Each row is followed by its class.
[ 0.90 -1.13 -2.64 -0.24 -2.41 -4.76 -5.68  0.21  0.93  2.86 -3.07  1.32
 -3.02 -2.91 -0.43 -4.05  1.32 -1.25  0.37  1.73  1.29 -0.08 -0.67 -0.26
 -0.12  1.04  1.60  0.35  1.56  2.00  0.49 -2.36 -0.04  0.84 -1.37 -0.89
 -0.96 -1.37 -0.35 -0.50  1.31] => Q994
[-0.75  0.09  0.15 -0.72 -1.46  1.94 -1.05  0.92  0.42 -1.25 -1.12  1.22
 -1.08 -0.51 -0.64 -2.30  0.74  0.15  2.02 -0.53 -4.44 -0.54 -0.58  0.88
 -1.56 -4.72 -1.85 -0.27  3.19  0.75 -0.05  0.06  0.72 -0.12  0.21 -0.23
 -0.60 -1.24 -0.51 -0.05  2.08] => Q986
[-0.70  0.11  0.04 -0.12  0.11  0.15  1.67  0.23 -0.26 -0.34  0.29  0.14
  1.14  0.66  0.33  0.42 -0.29  0.55  0.21 -0.59  0.23 -0.35  0.53 -0.21
 -0.46 -0.02 -1.45  0.43 -1.02 -0.68 -0.30  0.16 -0.60  0.36  1.64 -0.75
  0.47  1.07 -0.10  0.32 -0.31] => Q994
[ 1.63  0.34  1.72  0.59  0.26 -3.01 -2.30 -0.06  0.63  0.16 -1.31  1.47
 -1.64 -1.23  0.26 -0.54  1.15 -0.57 -0.43  0.56  0.76  1.75 -1.29 -0.11
  0.34 -1.64  4.08 -0.61  0.12  0.61  0.20 -1.07  0.39 -0.34  0.78  1.36
 -1.15 -2.59 -0.49  0.14  0.63] => Q986
[ 0.05  1.61  1.64 -0.49 -0.01 -0.57  0.63  1.36 -0.65 -0.62  2.00  2.93
  0.39  0.03  0.99  1.03  2.25  0.53  2.04 -1.11 -2.92  2.51 -0.43  1.06
 -1.43 -8.55  0.11 -1.97  0.96 -0.85  0.04  2.21 -1.09  0.33  4.45  4.69
 -0.76 -1.33 -0.49  0.84 -0.25] => Q986
[ 0.07  0.16  1.51 -0.50 -0.75 -6.57 -2.78  0.22  0.84  4.62  1.03  0.62
 -2.10 -0.79  1.06 -1.41  1.61 -0.44  0.17  4.02 -0.05  1.61 -1.33 -0.39
  0.28 -2.10  1.42 -2.84  1.99  4.12  0.10  0.96 -1.25 -0.22  1.27  1.58
 -1.88 -3.13  0.44 -0.08  1.14] => Q994
[-1.77  0.60 -0.60 -0.34 -0.06  2.80  3.43 -0.42 -0.90 -1.43  1.94  0.61
  2.75  0.91  0.38  1.62 -0.82  2.07  0.66 -2.43  0.32 -0.11  0.71  1.22
 -1.05 -1.09 -2.60  2.34 -0.59 -2.35  0.55  0.95  0.18  1.36  2.38 -1.78
  0.48  3.86  0.28  1.24 -0.76] => Q986
[ 1.16 -1.11 -0.22  0.55  0.26  7.46  0.57  1.00  0.78 -5.69 -3.89  0.43
 -0.14  0.70 -2.49 -0.51  0.17 -1.17  0.91 -1.34 -3.37 -1.27  0.91  1.13
 -0.35 -2.51  1.31  1.60  3.37 -2.63 -0.64 -1.28  2.85 -1.39 -3.22  1.26
  2.45 -1.77 -1.65  0.33  0.18] => Q986
[ 1.98  0.72  0.17  0.69 -0.34 -8.55 -3.66 -0.43  0.27  5.84  0.56  1.55
 -1.96 -2.28  1.40  0.89  1.38  0.15 -1.61  2.24  6.47  2.00 -2.14  0.00
  2.83 -0.15  4.98 -0.69 -3.40  1.52 -0.22 -1.23 -1.06  2.17  3.06  0.21
 -2.34 -0.45  0.20  0.80 -0.31] => Q994
[ 0.77  0.97  1.88 -0.19  0.11 -2.15 -1.36  0.16  0.18  0.76  0.13  1.28
 -1.34 -0.11  0.83 -0.18  1.69  0.26 -0.41  1.52 -0.67  1.31 -1.30 -0.25
  0.18 -3.69  1.95 -1.30  1.02  0.89 -0.12  0.58  0.31 -0.09  0.95  2.06
 -0.56 -2.75  0.05 -0.55 -0.17] => Q994
[ 0.67  0.74  1.67  0.18  0.57 -2.22 -1.44 -0.04  0.01  0.36  0.28  2.11
 -1.63 -0.61  0.63  0.11  2.39 -0.27  0.80  0.45 -1.73  1.79 -1.25  0.68
 -1.21 -7.10  1.85 -1.85  1.36  0.46 -0.89  0.80 -0.08 -0.34  2.60  1.94
 -0.55 -2.90 -0.54  0.36  0.03] => Q986
[-1.46 -0.19 -0.63 -1.95 -1.63  0.99 -2.73 -0.63 -0.28 -0.36 -1.07  1.08
 -0.04 -0.68 -0.42 -3.36  0.53 -0.46  2.64  0.06 -5.14 -2.08  0.69 -0.02
 -2.55 -3.78 -3.47 -0.13  3.22  0.98  0.01  0.13 -0.43  0.29  0.78 -0.47
  0.22 -0.15 -2.17 -0.15  1.75] => Q994
[ 1.35  0.26 -0.75 -0.17 -2.41 -6.44 -2.71 -0.05 -0.89  3.79  0.45  2.45
 -0.37 -1.55  0.50  0.07  0.98  0.85  0.42 -0.46  3.20  1.35 -0.88  0.39
  1.04 -2.86  1.87  0.15 -1.87  0.36  0.84 -1.13 -1.44  1.20  3.11 -0.48
 -0.92  1.18  0.36  0.89 -0.15] => Q994
[ 1.86  0.37  1.38  0.99  0.09 -2.07 -3.35  0.05  0.37 -1.03 -2.53  1.83
 -2.36 -1.31 -0.18 -1.15  2.48 -0.91  1.85  1.64 -1.03  1.18 -1.26  0.28
 -0.48 -5.72  3.17 -1.41  3.11  0.16 -0.49 -0.39  0.96  1.35  0.36  2.76
 -0.52 -4.13 -1.04 -0.37  1.00] => Q986
[ 2.50 -0.32  0.45  0.23 -0.81 -8.55 -6.09 -0.45  0.48  4.61 -1.18  1.84
 -3.92 -2.75  0.96 -1.65  1.96 -0.50  0.07  3.10  2.31  0.99 -4.59 -0.26
  0.66 -1.44  3.06 -2.03  0.63  3.51 -0.39 -2.08 -0.32  0.44  0.99  1.13
 -1.93 -3.20 -0.03  0.14  1.64] => Q994
[ 2.11 -0.12  0.56 -0.17 -1.08 -8.55 -5.57 -0.61  0.75  4.10 -1.01  1.82
 -3.54 -2.58  1.01 -2.29  2.17 -0.99  0.68  2.85  1.76  1.45 -2.20  0.34
  0.87 -2.48  2.90 -2.13  1.72  4.33  0.00 -0.76 -1.15  0.28  1.80  1.21
 -2.22 -3.06 -0.04 -0.29  1.10] => Q994
[ 2.20 -0.53 -0.23  0.46 -0.91 -5.10 -5.00  0.20  0.72  2.58 -2.56  1.61
 -2.97 -2.35 -0.64 -2.10  1.03 -0.56 -0.53  1.52  2.34  0.06 -2.08 -0.63
  0.71 -0.20  3.35 -0.59  0.94  1.92 -0.05 -1.59  0.13 -0.06 -0.45  1.00
 -0.35 -1.83  0.21  1.02  1.07] => Q994
